Here is a tiny trained network, its code and every weight. The questions are about switching its units off for an input and a class, where a switched-off unit gives its printed mean instead of its output.

import numpy as np


def w(rows, s, z=0):
    codes = np.array(rows[::2]) - 128.0
    scale = np.full(codes.shape[1], s)
    scale[-1] = z or s
    return codes * scale


def norm(h):
    return h / np.sqrt((h * h).mean(-1, keepdims=True) + 1e-5)


def f(y):
    return np.maximum(y, 0)


def log_softmax(a):
    a = a - a.max(-1, keepdims=True)
    return a - np.log(np.exp(a).sum(-1, keepdims=True))


def net(x, mask):
    res = np.array(x, float).reshape(1, 4) / 4 @ E
    u = 0
    for l in range(4):
        y = f(norm(res) @ A[l][:, :-1].T + A[l][:, -1])
        res = res + np.where(mask[u : u + 8], y, B[l][:, -1]) @ B[l][:, :-1]
        u += 8
    return log_softmax(norm(res)[-1] @ U[:, :-1].T + U[:, -1])


A, B = {}, {}
E = w([
[143,164,164,65,130,3],'x0',
[124,66,66,54,177,169],'x1',
[191,51,142,104,75,119],'x2',
[201,164,96,160,146,133],'x3',
],0.0055)
A[0] = w([
[252,163,81,186,166,132,146],'L0N0',
[2,92,167,82,48,135,78],'L0N1',
[183,162,78,145,121,150,114],'L0N2',
[136,136,133,164,123,40,161],'L0N3',
[66,89,202,139,106,163,129],'L0N4',
[182,91,210,154,53,131,120],'L0N5',
[60,234,127,181,154,122,171],'L0N6',
[97,164,180,203,100,113,4],'L0N7',
],0.0083,0.0034)
B[0] = w([
[118,193,148,48,30,160,239],'L0N0',
[190,235,93,40,31,175,221],'L0N1',
[128,178,106,66,114,204,179],'L0N2',
[84,94,207,96,99,175,216],'L0N3',
[135,163,139,80,110,210,196],'L0N4',
[2,119,64,224,71,53,210],'L0N5',
[17,108,93,152,60,59,253],'L0N6',
[86,60,154,159,127,191,174],'L0N7',
],0.0066,0.0052)
A[1] = w([
[184,152,82,54,211,134,43],'L1N0',
[137,121,158,196,111,192,13],'L1N1',
[204,44,102,144,45,122,2],'L1N2',
[96,89,100,76,102,173,156],'L1N3',
[105,173,197,81,113,163,181],'L1N4',
[138,135,254,67,179,105,69],'L1N5',
[128,121,62,166,102,226,187],'L1N6',
[129,97,177,197,121,187,183],'L1N7',
],0.0097,0.0025)
B[1] = w([
[112,26,65,168,135,144,168],'L1N0',
[130,137,195,89,171,112,148],'L1N1',
[52,252,93,65,135,54,165],'L1N2',
[57,95,68,253,132,122,254],'L1N3',
[223,46,135,131,67,183,245],'L1N4',
[117,86,211,103,142,192,156],'L1N5',
[106,69,187,52,131,63,248],'L1N6',
[158,170,219,149,195,94,161],'L1N7',
],0.0073)
A[2] = w([
[117,92,140,246,70,141,179],'L2N0',
[160,204,189,190,99,131,161],'L2N1',
[142,154,144,112,111,55,74],'L2N2',
[124,113,208,89,95,181,200],'L2N3',
[144,114,72,107,149,136,93],'L2N4',
[80,72,151,149,117,107,226],'L2N5',
[130,93,73,150,167,109,3],'L2N6',
[54,152,157,71,177,188,181],'L2N7',
],0.011,0.0028)
B[2] = w([
[149,95,81,69,165,103,230],'L2N0',
[72,58,145,112,122,150,162],'L2N1',
[95,174,145,110,170,136,148],'L2N2',
[164,106,114,169,187,197,239],'L2N3',
[55,137,247,162,133,177,147],'L2N4',
[174,166,117,124,186,95,254],'L2N5',
[103,87,146,141,167,125,145],'L2N6',
[145,170,164,99,84,109,173],'L2N7',
],0.011,0.0094)
A[3] = w([
[82,164,69,87,119,73,61],'L3N0',
[203,90,142,188,102,215,133],'L3N1',
[111,137,129,182,130,151,49],'L3N2',
[156,130,110,190,186,52,144],'L3N3',
[158,148,149,102,8,254,133],'L3N4',
[73,186,117,84,204,192,177],'L3N5',
[218,132,103,70,169,159,238],'L3N6',
[200,165,181,124,217,147,5],'L3N7',
],0.0089,0.002)
B[3] = w([
[147,210,145,147,116,116,204],'L3N0',
[96,180,98,86,123,45,224],'L3N1',
[128,161,148,122,143,123,128],'L3N2',
[157,137,67,117,96,239,175],'L3N3',
[116,114,104,181,79,198,254],'L3N4',
[139,127,187,135,30,67,213],'L3N5',
[166,201,164,174,99,131,243],'L3N6',
[219,129,255,117,199,118,173],'L3N7',
],0.0085,0.0065)
U = w([
[142,115,118,152,25,217,164],'0',
[85,206,123,115,95,40,161],'1',
[222,125,236,127,156,127,142],'2',
[69,3,114,132,173,114,141],'3',
[183,148,29,160,154,154,143],'4',
[115,145,111,228,169,148,2],'5',
],0.016,0.006)

Each question gives the input, the list of numbers given to net, and the class t.
The units are the neurons (one row each of A and B). Each row of codes is followed by its name. A weight is (code - 128) times the scale printed after its matrix; where a second scale follows, it is the last column's (A, B and U).
mask holds one flag per neuron, layer by layer. A switched-off neuron (its flag False) gives its mean, the last column of its row in B, instead of its output. The means were averaged over made-up inputs and are rounded, as every weight is.
A unit's drop is (log p(t) with every unit on - log p(t) with that unit switched off) / (log p(t) with every unit on - log p(t) with every unit switched off).
The circuit of an input: a set's keep is (log p(t) with only the set's units on - log p(t) with every unit switched off) / (log p(t) with every unit on - log p(t) with every unit switched off). Starting from the 12 units with the biggest drops (on a tie, the unit counted first), units are removed one at a time, each time the one whose removal leaves the highest keep (on an exact tie, the one counted first), for as long as the keep stays at least 0.8.
circuit, biggest first: the units of the circuit, biggest drop first
most important unit: the unit with the biggest drop
k most important neurons: the k neurons with the biggest drops, biggest first
top k neurons in layer l: the k neurons of layer l with the biggest drops, biggest first
input [-6,6,7,-1], class 1: circuit, biggest first : [L1N2, L1N4, L2N3, L0N3]
input [-8,5,6,2], class 2: circuit, biggest first : [L0N6, L1N6, L1N7]
input [-3,6,4,-1], class 3: 4 most important neurons : [L0N6, L0N5, L1N3, L1N0]
input [-3,0,2,3], class 4: most important unit : L0N0
input [5,2,-4,-4], class 2: circuit, biggest first : [L0N5, L2N3]
input [-2,8,-8,5], class 1: 2 most important neurons : [L2N3, L1N4]
input [5,4,0,7], class 0: 2 most important neurons : [L0N0, L2N5]
input [7,8,4,5], class 3: top 2 neurons in layer 1 : [L1N0, L1N6]
input [-3,-3,2,-3], class 4: circuit, biggest first : [L2N0, L0N3]
input [8,4,8,8], class 0: circuit, biggest first : [L2N5, L1N6]
input [1,-8,-2,4], class 3: 2 most important neurons : [L2N1, L0N7]
input [4,2,6,6], class 0: 3 most important neurons : [L0N0, L0N6, L2N5]
input [-6,6,-6,-1], class 1: 4 most important neurons : [L1N4, L2N3, L0N3, L2N7]
input [7,-5,-1,5], class 2: most important unit : L0N1
input [7,4,0,7], class 0: 3 most important neurons : [L0N0, L2N5, L1N6]
input [-8,-5,-7,2], class 2: 2 most important neurons : [L0N5, L1N6]
input [0,7,-7,-2], class 1: 3 most important neurons : [L2N3, L1N4, L0N6]
input [5,-8,1,-5], class 3: 2 most important neurons : [L0N3, L0N5]
input [2,-6,-3,-6], class 0: top 2 neurons in layer 0 : [L0N1, L0N4]
input [4,-8,2,2], class 3: 2 most important neurons : [L2N1, L0N3]
input [1,5,-2,-1], class 3: most important unit : L0N6
input [6,-6,-1,-4], class 2: 4 most important neurons : [L1N3, L0N3, L2N5, L0N0]
input [0,0,-6,4], class 1: top 2 neurons in layer 0 : [L0N6, L0N1]
